In the rows, 128 means zero.
Facts:
ziza a <- <762>, <245>, <1079>, <784>, <414>, <1089>, <548>, <495>, <680>, <28>, <140>, <274>, <690>, <765>, <412>, <960>, <803>, <308>, <957>, <952>, <320>, <813>, <199>, <567>, <570>, <926>, <600>, <137>
ziza b <- <144>, <607>, <298>, <64>, <417>, <263>, <1093>, <49>, <533>, <565>, <302>, <1014>, <709>, <360>, <251>, <406>, <44>, <456>, <455>, <247>, <806>, <124>, <773>, <950>
ziza c <- <489>, <742>, <63>, <1061>, <88>, <800>, <372>, <233>, <146>, <949>, <992>, <10>, <637>, <556>, <404>
ziza e <- <187>, <114>, <861>, <591>, <650>, <138>, <167>, <513>, <1006>, <798>, <65>, <1051>
ziza d <- <874>, <525>, <256>, <688>, <1039>, <105>, <71>, <501>, <843>, <614>, <475>, <365>, <774>, <39>, <394>, <18>, <984>, <270>, <775>, <900>, <885>
[<762>, <489>, <742>, <607>, <63>, <784>, <114>, <1061>, <874>, <680>, <533>, <709>, <360>, <591>, <251>, <813>, <44>, <567>, <513>, <365>, <637>, <39>, <137>] pligeles druban
[<144>, <861>, <28>, <105>, <614>, <10>, <556>, <124>, <270>] pligeles brikes
[<245>, <64>, <1079>, <1089>, <274>, <803>, <308>, <146>, <650>, <167>, <247>, <843>, <984>, <65>] pligeles drena
[<298>, <417>, <263>, <565>, <140>, <88>, <690>, <960>, <233>, <71>, <949>, <199>, <570>, <600>, <774>, <18>, <798>, <773>, <900>] pligeles zomuk
[<187>, <414>, <1093>, <256>, <302>, <1014>, <952>, <475>, <1006>, <926>, <394>] pligeles floluk
[<548>, <800>, <1039>, <372>, <456>, <455>, <404>, <775>, <885>] pligeles klere
[<495>, <49>, <525>, <688>, <765>, <412>, <406>, <957>, <992>, <320>, <501>, <138>, <806>, <950>, <1051>] pligeles riflugos
<144> festoton <773>
<245> festoton <71>
<489> festoton <650>
<742> festoton <1051>
<298> festoton <1093>
<64> festoton <475>
<63> festoton <591>
<417> festoton <372>
<1079> festoton <18>
<414> festoton <1014>
<1089> festoton <607>
<1061> festoton <957>
<495> festoton <556>
<680> festoton <765>
<49> festoton <501>
<533> festoton <365>
<565> festoton <926>
<140> festoton <1089>
<525> festoton <806>
<88> festoton <251>
<690> festoton <600>
<709> festoton <233>
<800> festoton <298>
<765> festoton <803>
<251> festoton <1079>
<406> festoton <274>
<71> festoton <263>
<650> festoton <565>
<199> festoton <137>
<567> festoton <456>
<501> festoton <489>
<456> festoton <614>
<455> festoton <417>
<167> festoton <762>
<570> festoton <784>
<513> festoton <775>
<843> festoton <800>
<614> festoton <900>
<806> festoton <950>
<1006> festoton <455>
<39> festoton <146>
<773> festoton <394>
<137> festoton <140>
<270> festoton <567>
<950> festoton <49>
<1051> festoton <360>
<900> festoton <513>
<885> festoton <320>

Known rows:
<105>: [122 104 165 165  98 129 126 168 117 167 113 116 149 134 163 177  89 113
 116 124 159 125 136  71 172 136 137 156 156 132 153]
<63>: [134 141 146 118 158  93  78 124  33 103 187  67 133 120 129 159 110 164
 133 159 108 102 154 133 132 146 143 135 126  98 113]
<124>: [166 106 106 108 105 146 136 164 115 135 135 118 126 112 146 145  92 103
 123 133 174 114 160  92 116 145 147 170 137  98 149]
<18>: [126 119 154 152 102 129 103 171 117 181 126 125 139 173 184 175 103 112
 124 129 139 141 109  76 148 126 102 167 151 128 138]
<64>: [136 145 101 144 176 147 143  99  85 101 182  78 103 110 106 139  92 128
 152 177 147 125 139 121 109 150 147 156 110  93 122]
<475>: [115 135 154 151  99  97  81 172 117 167 109 106 141 131 158 168  98 133
 109 157 173 111 159  97 124  87 131 165 176 164 147]
<412>: [193 111 106 123 112 121 142 161 112 173 158 138 119 171 180 105 139 118
 151 132 174 117 175 137 166 140 141 170 116 120 120]
<245>: [159 143 112 174 181 118 155  94 103 101 187  96 105 147 104 105 134 138
 169 176 156  90 167 135 126 146 145 148 104 100  92]
<414>: [126 146 100 128 178  80 108 133  44 114 178 105 115 152 113 100 156 159
 145 175 160  61 169 148 110  95 140 138 114 129 101]
<1014>: [119 139 100 105 101 129  87 172 101 136 113 109 111 111 142 125 104 123
 111 162 178  96 178 131 104  89 144 167 167 121 146]
<274>: [168 118 118 169 116 130 154 121 116 118 125 129  99 135 113 105 112 100
 164 166 177 121 186 110 136 139 148 173 103 111 113]
<709>: [146 144 101 107 173 137 105 126  36 108 190  89 126 122 111 131 119 153
 126 169 121  96 131 142 112 141 140 138 138 101 144]
<308>: [168 120 117 167 118 132 154 121 117 117 124 128 100 136 112 105 112 100
 162 167 179 120 189 107 139 140 148 170 106 112 109]
<688>: [128 115 154 159  99 131 102 171 112 181 119 127 146 156 178 176  94 123
 118 125 159 139 128  87 180 136 120 164 168 142 150]
<298>: [171 145 102 105 181 140 118 163  44 114 193  92 111 179 127 134 126 138
 157 171 100 138 107 136 103 138 113 149 109  95 129]
<138>: [152 122 166 165 108 128 133 174 101 176 122 135 147 116 188 170  79 114
 123 139 161 143 143  76 168 126 106 151 181 163 150]
<65>: [124 127 173 182 113 138 153 167 118 123 112 124 132 109 159 172  80  96
 143 171 175 140 174  68 139 126 138 165 164 159 151]
<256>: [114 135 151 153  99 100  81 172 115 169 111 107 143 130 160 171  98 135
 106 157 174 113 161  93 123  86 133 165 176 165 153]
<187>: [117 138 162 160 106  98 100 173 104 156 109 124 142 109 185 155  82 125
 112 169 176 132 172  82 110  83 120 157 185 172 155]
<775>: [117 134 137 157 101 102 119 170 114 183 112 124 138 118 181 172 119 110
 120 115 161 139 111  68 137 127 104 170 151 127 116]

Rows:
No name comes twice in this set of rows, the named rows included.
[160 119 102 107 100 150  87 169 107 150 163 120  90 119 166 121  84 162
 100 160 174 103 176 126 138 135 145 170 174 116 150] -> <607>
[117 121 166 180 100 136 134 147 120 134 111 106 132 120 113 179  82 105
 137 160 173 140 160  69 162 135 141 168 136 130 146] -> <984>
[190 144 103 131 179 108 139 116  43 124 193 122 120 183 129 103 153 155
 161 167 118  90 131 145 154 144 128 125 104 108 101] -> <765>
[148 123 161 162 115 124 134 176 109 178 129 133 140 116 188 161  84 109
 121 138 152 141 118  71 138 123  86 158 180 154 142] -> <798>
[190 141  98 141 182 126 117 159  71 150 194 129  83 175 147 101 143 168
 124 176 112  87 116 142 154 145 126 134 112 106  73] -> <199>
[148 144 107 102 178 135 108 132  36 103 191  75 122 176 112 139 104 154
 159 180 100  98 118 147 106 125 134 142 108 100 152] -> <251>
[172 124  96 133 181 147  90 155  35 140 190 124 141 106 106 102 152 161
  92 145 124 131 119 147 167 157 131  92 186  95  72] -> <565>
[170 139 110 180 182 147 111 116 117 104 192 116  75 138 107 101  79 170
 107 178 157  62 173 136 181 150 147 154 113 122  81] -> <1089>
[171 121 107 125 120 114 142 172 118 171 146 135 108 158 177 100 152 112
 143 144 174 120 165 114 113 123 137 172 113 111  88] -> <548>
[179 115  98 105 106 145 114 174 110 172 159 130 109 132 176 129 112 109
 123 129 167 139 122 101 111 143 138 169 140  96 122] -> <263>
[157 140 103 112 179 141 136 125  49 106 190  84 133 119 109 141 106 143
 136 166 111  85 118 123 110 149 141 119 114  96 143] -> <144>
[117 145 145 167 172  96 139 112  56 141 170  89 149 121 121 181 113 144
 140 136  99  93 110  74 166 148 111  95 120 114 135] -> <270>
[138 111 173 171 110 129 150 174 117 154 114 130 149 110 186 172  81 105
 124 144 159 139 150  67 148 125 126 145 174 157 155] -> <861>
[122 144 167 182 180 124 154 126  91 103 156  95 138 108 113 168  79 130
 153 179 120 139 131  75 128 136 117 103 139 144 142] -> <167>
[172 140 101 106 173 140 112 137  37 119 193 104 125 133 117 136 120 147
 134 157 115 122 115 143 123 152 133 133 128  98 129] -> <406>

The same nodes again, as new rows of numbers:
Known rows:
<199>: [144 140 136 114 157 121 128 142 134 120 120 128 115 118 133 132 117 129
 151 123 124 124 153 130  87 139  98 143 127 135 132 113 132 119 143 129
 163 144 115 131 121 117 142]
<874>: [139 123 117 143 132 122 122 106 120 130 110 134 139 107 106 126 117 127
 104 124 141 146 130 132 163 134 107 132 124 103 126  90 127 125 119 122
 131 137 146 118 136 126 116]
<49>: [127 126 147 134  94 133  83  93 113 149 131 128 146 111 157  83 128 129
 181 141 143 172 164  89 120 121 107 145 120 156 112 147 116 129 156 136
  51 118 137 153 134 120 130]
<138>: [137 135 140 117 154 121 126 159 118 119 123 126 129 121 133 114 121 118
 132 118 129 133 139 124 119 134 127 120 164 146 134 158 128 139 142 137
 127 135 135 114 140 119 147]
<784>: [154 132 142 119 140 140 124 141 122 127 140 125 121 117 120 137 126 122
 125 111 146 137 116 136 104 133 129 114 123 149 125 126 121 145 132 125
 112 145 123 116 133 119 133]
<556>: [139 131 111 128 131 138 134 125 122 122 140 127 134 104 123 131 126 135
 120 118 161 125 116 146 142 120 145 120 117 139 120 108 122 152 123 129
 109 134 141 109 134 121 113]
<774>: [140 128 115 138 137 118 121 113 124 119 106 131 139 110 117 121 111 124
 117 127 140 143 141 122 164 132 114 131 131  96 125  81 125 126 120 119
 132 141 150 117 130 123 111]
<900>: [140 123 112 130 150 120 126 116 137 102 104 131 136 118 127 146 111 110
 105 114 127 131 131 135 185 132 115 132 141  80 126  64 120 118 111 125
 162 141 150 109 130 120 119]
<412>: [138 138 137 103 144 122 124 148 124 119 131 124 129 119 142 126 118 120
 141 113 131 125 138 128 101 138 120 123 140 150 125 139 128 140 143 134
 112 134 121 117 128 119 142]
<690>: [144 140 136 116 153 123 124 139 132 123 122 129 118 118 136 132 119 129
 151 125 126 126 152 127  85 138  99 144 127 138 130 114 132 120 144 129
 154 142 115 133 123 118 141]
<1006>: [143 133 130 124 163  90 130 171 132 116 119 128 105 126 135 119 118 135
 173 121 107 131 152 115 119 135  93 124 148 137 142 131 129 116 138 125
 165 140 142 139 135 120 142]
<813>: [149 134 142 122 144 135 123 135 124 130 132 129 117 116 122 135 125 128
 131 117 136 133 129 135  94 134 108 129 121 147 127 123 128 132 140 128
 132 142 117 127 130 120 139]
<607>: [149 125 130 126 131 139 125 129 124 128 129 125 136 114 106 137 115 115
 110 111 136 144 113 136 140 137 119 117 120 124 124 106 121 140 122 117
 108 148 130 110 131 125 121]
<65>: [143 129 140 130 146 136 119 157 105 144 126 132 117 127 103 126 137 124
 134 122 128 121 124 140 121 131 144 127 147 141 139 144 132 139 133 132
 141 137 133 145 146 125 150]
<798>: [149 136 145 131 158 128 125 156 125 121 121 126 119 120 125 121 123 122
 136 126 135 139 142 121 115 129 133 125 152 138 136 135 125 133 136 130
 144 144 134 123 139 117 137]
<187>: [149 130 134 125 156  98 127 172 129 115 128 126 108 126 132 115 121 128
 169 117 119 141 142 113 131 128 108 110 149 144 138 137 121 131 132 122
 140 142 148 129 137 119 132]
<489>: [138 138 105 177 107 146  85  86 118 152 130 139 126  98 177  66 147 164
 168 132 150 158 158 108  87 102 121 148 106 152 116 114 122 140 146 143
  57 122 134 153 139 116  90]
<167>: [138 131 138 132 150 128 119 156 107 144 119 135 114 126 106 128 135 130
 139 125 118 115 134 141 109 137 127 141 148 135 142 142 138 124 138 133
 160 134 125 154 144 125 156]
<1051>: [137 134 137 115 154 120 126 163 119 118 122 126 128 121 130 114 120 118
 128 118 129 131 138 126 119 134 133 119 164 144 135 156 127 140 141 137
 132 134 135 112 141 118 148]
<245>: [139 133 134 119 143 129 118 143 111 145 126 133 116 124 114 138 133 131
 147 119 120 107 133 148  95 141 114 145 121 143 133 124 138 123 139 131
 151 134 113 155 131 126 155]

Rows:
No name comes twice in this set of rows, the named rows included.
[132 127 126 127 130 127 119 125 113 146 116 134 129 120 106 135 125 126
 141 121 110 117 133 143 124 147 104 150 115 118 132 106 135 118 131 124
 138 135 118 153 131 131 144] -> <64>
[115 119 151 131  96 117  96  69 109 150 123 130 152 106 132  98 123 138
 181 170 162 173 177  84 162 118 101 161 113 142 114 135 121 107 155 139
  99 109 166 161 139 122 144] -> <525>
[139 139 111 132 143 127 135 124 135 113 130 128 126 106 139 131 118 141
 145 128 152 127 143 132 129 121 130 136 115 125 122  88 124 136 127 128
 134 139 141 121 126 119 110] -> <949>
[140 129 109 131 127 141 128 132 110 131 141 128 129 113 112 137 135 136
 134 117 154 112 113 152 150 121 161 125 111 135 123  98 123 155 116 126
 109 134 147 131 137 125 117] -> <146>
[156 139 116 157 114 120  68 132 119 143 134 131 110 121 199  44 145 146
 200 102 120 166 158  87  71 111 112 109 130 161 118 133 112 156 145 128
   6 132 130 156 137 114  84] -> <926>
[149 133 130 111 147 100 125 160 134 117 136 124 109 125 140 125 119 131
 179 110 120 133 140 118 116 133  96 114 122 149 127 117 120 130 136 120
 129 143 135 133 126 119 130] -> <952>
[126 127 120 155  98 124  78  81 107 148 114 134 150 106 162  61 132 137
 155 138 146 171 169  89 139 117 116 142 135 131 114 126 120 136 143 138
  41 114 154 146 142 121 104] -> <501>
[138 137 108 123 133 136 133 136 122 122 139 121 134 110 130 126 127 128
 133 122 159 113 119 144 156 123 164 123 122 127 120 102 124 159 113 127
 101 134 146 117 132 121 111] -> <372>
[137 136 124 106 138 123 140 152 118 130 119 119 139 117  93 131 108 116
 121 119 126 115 125 144 140 155 120 127 126 113 128 114 138 143 119 115
 122 145 122 118 124 132 132] -> <456>
[153 129 145 134 149 140 126 153 117 128 132 127 120 120 109 125 128 119
 113 117 145 146 117 131 123 127 143 110 144 145 134 143 122 145 130 126
 131 146 137 115 145 119 135] -> <591>
[145 121 118 142 128 131 121 111 117 126 117 130 140 109 103 127 117 121
  96 120 151 149 117 132 176 131 126 119 126 107 123  92 121 138 113 118
 111 141 153 107 137 125 109] -> <365>
[148 131 143 134 154 133 126 146 119 131 123 131 117 117 114 125 127 127
 123 123 136 140 130 130 112 130 122 125 146 143 137 143 128 132 138 131
 147 142 130 122 142 120 143] -> <114>
[146 126 117 134 134 124 126 120 122 116 115 126 141 112 111 123 111 116
 108 122 152 146 129 124 179 131 131 117 131  97 121  81 119 143 112 113
 110 144 157 107 134 123 104] -> <18>
[123 121 165 120  90 132  92  89 111 148 141 123 149 111 138 103 125 125
 193 156 156 175 165  86 138 121 113 147 106 165 111 152 114 123 160 135
  70 117 147 155 134 120 149] -> <806>
[130 123 112 140 130 119 121 113 105 143 104 138 135 115  98 132 125 131
 120 128 124 118 134 143 162 140 109 150 125  98 131  90 137 115 120 125
 147 131 142 149 136 132 133] -> <843>

